[14.0, 9.7, 7.7, -17.0, 6.6, -4.2, -3.0, 24.8, 15.8, 31.4, -14.1, -7.6, 18.0, 61.5, -7.3, -20.6, 5.8, 18.8, 28.3, 11.7, 10.5, -3.9, 9.8, -55.1, -10.8, 32.9, 0.6, 3.4, -13.9, 36.5]
G
[11.5, 4.9, -2.8, -4.9, -8.6, 9.8, 7.7, -3.1, 41.2, -6.3, 8.3, 18.7, 27.6, 36.4, -29.7, -7.1, 9.3, 0.4, 11.5, 16.5, 16.5, -9.4, 15.5, -19.9, -32.3, 43.6, -4.4, -20.0, -5.1, 28.6]
G
[15.9, 2.6, 4.9, -24.4, -3.6, 3.9, 4.2, 13.9, 33.1, 8.3, -6.0, 10.6, 32.6, 64.8, -31.6, -27.2, 20.7, 16.7, 7.5, 13.5, 15.6, -6.9, 24.2, -23.7, -12.3, 64.9, 6.3, -16.8, -6.7, 84.1]
G
[-9.0, 1.1, 0.9, 11.0, -8.7, 0.6, 5.3, -14.3, 2.3, -22.4, 0.3, -0.4, 5.5, -24.4, -5.6, 10.8, 5.0, 0.4, -14.7, 4.9, -5.0, -7.5, 6.2, 21.6, -3.0, 11.6, -3.1, -5.6, 11.4, 6.8]
X
[-44.8, -5.9, 10.8, 38.2, 30.3, -10.8, -29.1, -12.6, -4.9, 27.7, -30.4, -37.2, 14.8, -24.0, 1.6, -30.4, -8.4, 36.2, 31.2, 16.4, -30.3, -56.0, 27.4, -17.9, -23.9, 39.7, 30.9, 34.9, 39.2, -78.6]
X
[-6.9, -2.8, 4.1, 13.2, 11.1, -2.1, -10.5, -9.1, -0.4, 6.4, -2.9, -7.1, 0.4, -17.0, 0.9, -4.3, -7.2, 6.0, 4.3, 4.0, -10.6, -13.0, 2.3, -0.3, -9.8, 1.5, 7.0, 7.6, 7.8, -41.0]
X
[-8.6, -3.4, 3.6, 20.4, 0.8, 4.0, -1.3, -10.5, 4.9, -13.6, -1.2, 4.8, 7.7, -32.1, 3.1, 8.7, -3.6, -5.8, -2.5, -0.2, -3.6, -6.5, -8.1, 22.1, -6.9, -2.6, 3.0, -3.0, -0.4, -29.6]
X
[38.9, -21.6, 5.7, -31.8, 0.3, 1.0, -17.1, 17.4, 2.2, 34.5, 19.0, 27.5, 15.9, 40.7, -24.2, -42.3, 25.2, 5.8, -18.7, -10.8, 17.3, 13.3, 5.0, 20.3, 30.9, 47.8, -13.5, -4.5, -11.8, 14.4]
G
[-11.2, 0.0, 4.2, 17.2, 15.1, -1.7, -7.1, -5.0, 11.8, 19.6, -10.9, -11.9, 10.7, -6.6, 1.6, -11.2, -8.7, 15.2, 27.3, 13.6, -12.7, -23.1, 7.8, -21.7, -17.2, 15.4, 14.2, 11.7, 9.2, -47.9]
X
[6.9, -8.2, 5.4, 4.3, 3.2, 6.1, -2.5, 2.2, -7.0, -7.2, 13.6, 3.5, -3.4, -22.7, 17.2, 16.1, -10.4, -18.9, -7.8, -8.0, 1.2, 16.6, -20.5, 15.0, 8.7, -28.3, -10.3, -1.1, -15.3, -43.8]
X
[18.0, -5.6, -3.4, 6.2, 6.9, 14.8, -2.9, -4.6, 14.6, 9.0, 19.7, 14.9, 2.6, -8.9, -1.2, 5.3, -9.7, -19.7, 3.7, -7.0, 5.3, 19.6, -12.6, -4.6, -5.1, -22.0, -13.8, -4.3, -15.9, -68.7]
X
[8.5, -2.7, -1.1, 16.6, 0.3, 10.2, -10.0, -7.1, 17.7, 13.9, 13.5, 38.7, 7.0, -10.8, -5.4, 2.2, -11.7, -10.3, 21.9, 6.9, -2.8, -1.9, -7.0, -19.7, -17.8, -11.0, -3.1, -0.8, -7.9, -85.5]
X
[0.0, 0.4, -3.9, 1.1, -26.6, 7.1, 13.9, -24.2, 18.5, -40.3, 7.6, 19.0, 17.7, -9.7, -25.3, 4.5, 19.0, 0.2, -26.3, 9.6, 8.2, -7.6, 17.9, 36.6, -10.1, 29.3, 0.7, -23.5, 14.2, 55.6]
X
[6.5, 0.8, 4.6, 3.1, 11.7, 5.6, -5.1, 15.1, 27.6, 18.3, 0.5, 7.5, 20.0, 19.8, -8.2, -5.1, -9.3, -2.1, 27.2, 12.3, 1.8, -4.6, -1.4, -30.9, -21.3, 9.6, -1.3, -1.8, -14.6, -25.1]
G
[28.8, -0.2, 3.4, -28.3, -13.2, 12.2, 7.6, 10.8, 38.4, 7.2, 13.7, 32.2, 24.4, 49.9, -27.6, -15.6, 15.7, -5.9, 0.1, 6.9, 26.8, 12.1, 7.9, -15.5, -2.4, 37.8, -11.3, -19.5, -20.1, 55.3]
G
[14.9, 0.2, 6.6, -9.2, 12.4, -1.8, -9.9, 22.1, -7.2, 22.5, 5.0, -1.7, -4.8, 13.2, 14.9, 0.8, -14.0, -3.8, 12.5, -9.1, 2.8, 17.0, -12.7, -12.4, 11.5, -18.0, -9.2, 8.5, -24.6, -35.1]
X
[2.9, -2.9, 13.5, -15.4, -6.0, -4.4, -3.0, 12.3, 11.1, 1.1, -11.6, -3.2, 21.3, 33.1, -14.4, -24.7, 14.2, 18.3, 0.1, 6.8, 8.6, -1.5, 16.1, 4.9, 5.2, 50.4, -2.0, -6.5, -3.1, 62.7]
G
[39.1, 15.2, -5.3, -19.5, -15.0, 29.3, 25.9, 17.1, 22.2, -17.4, 26.2, 34.7, -5.3, 15.0, 15.3, 48.3, -22.2, -45.0, 11.6, -7.6, 23.0, 44.3, -39.5, -27.5, -0.5, -68.9, -32.7, -27.7, -59.5, 6.3]
X
[14.3, 9.5, -8.1, -9.9, -6.3, 12.7, 7.6, -5.8, 38.5, -0.7, 7.4, 21.3, 18.7, 23.8, -19.1, 0.4, -0.2, -10.2, 12.1, 12.4, 11.5, 2.8, 8.1, -24.6, -27.3, 5.0, -5.9, -16.9, -7.3, 7.1]
G
